Below is a small trained network, with its code and all its weights. Each question gives an input and a class and asks what happens when units are switched off, that is, made to give their printed mean instead of their output.

import numpy as np


def w(rows, s, z=0):
    codes = np.array(rows[::2]) - 128.0
    scale = np.full(codes.shape[1], s)
    scale[-1] = z or s
    return codes * scale


def norm(h):
    return h / np.sqrt((h * h).mean(-1, keepdims=True) + 1e-5)


def f(y):
    return y / 2 * (1 + np.tanh(0.7978845608 * (y + 0.044715 * y**3)))


def log_softmax(a):
    a = a - a.max(-1, keepdims=True)
    return a - np.log(np.exp(a).sum(-1, keepdims=True))


def net(x, mask):
    res = np.array(x, float).reshape(1, 5) / 4 @ E
    u = 0
    for l in range(3):
        y = f(norm(res) @ A[l][:, :-1].T + A[l][:, -1])
        res = res + np.where(mask[u : u + 3], y, B[l][:, -1]) @ B[l][:, :-1]
        u += 3
    return log_softmax(norm(res)[-1] @ U[:, :-1].T + U[:, -1])


A, B = {}, {}
E = w([
[2,55,83,77,134],'x0',
[73,141,78,236,145],'x1',
[132,155,108,111,121],'x2',
[120,133,133,125,109],'x3',
[132,135,123,124,132],'x4',
],0.0063)
A[0] = w([
[2,168,40,151,208,212],'0.n0',
[72,154,75,237,129,208],'0.n1',
[133,182,131,229,110,1],'0.n2',
],0.0082,0.0021)
B[0] = w([
[84,64,186,145,89,255],'0.n0',
[132,230,101,197,88,246],'0.n1',
[162,168,23,116,254,193],'0.n2',
],0.0086,0.0061)
A[1] = w([
[85,125,129,69,154,47],'1.n0',
[184,88,134,129,237,253],'1.n1',
[57,2,82,66,139,230],'1.n2',
],0.0095,0.0031)
B[1] = w([
[111,94,86,112,201,137],'1.n0',
[85,127,156,138,103,197],'1.n1',
[247,152,186,46,122,255],'1.n2',
],0.013,0.0062)
A[2] = w([
[213,212,233,70,2,180],'2.n0',
[104,103,148,56,237,39],'2.n1',
[146,173,89,164,165,4],'2.n2',
],0.008,0.0023)
B[2] = w([
[28,131,163,227,59,249],'2.n0',
[219,72,112,45,224,131],'2.n1',
[254,148,54,91,201,138],'2.n2',
],0.0069,0.013)
U = w([
[26,108,214,195,38,227],'0',
[165,105,57,53,118,19],'1',
[127,57,93,75,184,4],'2',
[215,71,220,10,75,230],'3',
[186,195,70,172,167,235],'4',
[91,54,90,69,175,18],'5',
[145,35,77,76,157,5],'6',
],0.011,0.0041)

Each question gives the input, the list of numbers given to net, and the class t.
The units are the neurons (one row each of A and B). Each row of codes is followed by its name. A weight is (code - 128) times the scale printed after its matrix; where a second scale follows, it is the last column's (A, B and U).
mask holds one flag per neuron, layer by layer. A switched-off neuron (its flag False) gives its mean, the last column of its row in B, instead of its output. The means were averaged over made-up inputs and are rounded, as every weight is.
A unit's drop is (log p(t) with every unit on - log p(t) with that unit switched off) / (log p(t) with every unit on - log p(t) with every unit switched off).
The circuit of an input: a set's keep is (log p(t) with only the set's units on - log p(t) with every unit switched off) / (log p(t) with every unit on - log p(t) with every unit switched off). Starting from all 9 units, units are removed one at a time, each time the one whose removal leaves the highest keep (on an exact tie, the one counted first), for as long as the keep stays at least 0.8.
circuit, biggest first: the units of the circuit, biggest drop first
top k neurons: the k neurons with the biggest drops, biggest first
top k neurons in layer l: the k neurons of layer l with the biggest drops, biggest first
drop when u is switched off: that unit's drop, to one decimal
input [-1,3,8,5,-6], class 4: top neuron -> 0.n2
input [3,-1,5,4,3], class 3: circuit, biggest first -> 0.n1; 1.n2
input [-1,6,1,-1,7], class 4: top 2 neurons -> 0.n2; 2.n0
input [5,-1,7,5,-2], class 3: top 2 neurons -> 0.n1; 1.n2
input [3,-1,8,1,6], class 3: top 2 neurons -> 0.n1; 1.n2
input [-5,-8,5,-5,-5], class 0: top 2 neurons -> 1.n2; 2.n0
input [0,7,-3,-3,-3], class 4: top 2 neurons in layer 0 -> 0.n1; 0.n2
input [-1,4,1,3,5], class 4: top 3 neurons -> 0.n2; 2.n0; 0.n1
input [1,-3,-2,-5,7], class 3: top 2 neurons -> 0.n1; 1.n0
input [3,0,4,-8,-4], class 3: top 3 neurons -> 1.n2; 0.n1; 1.n1
input [0,4,-3,6,4], class 4: top 2 neurons in layer 2 -> 2.n0; 2.n2
input [-4,1,1,4,1], class 4: top 2 neurons in layer 0 -> 0.n2; 0.n0
input [-4,1,1,3,0], class 4: drop when 1.n2 is switched off -> 0.5
input [-3,-6,-5,-4,0], class 0: drop when 2.n2 is switched off -> 0.0
input [8,-3,-8,8,-6], class 3: drop when 1.n2 is switched off -> 0.1
input [-7,-6,1,3,-7], class 0: top neuron in layer 1 -> 1.n2
input [-1,7,-7,6,-6], class 4: top 2 neurons in layer 0 -> 0.n2; 0.n1
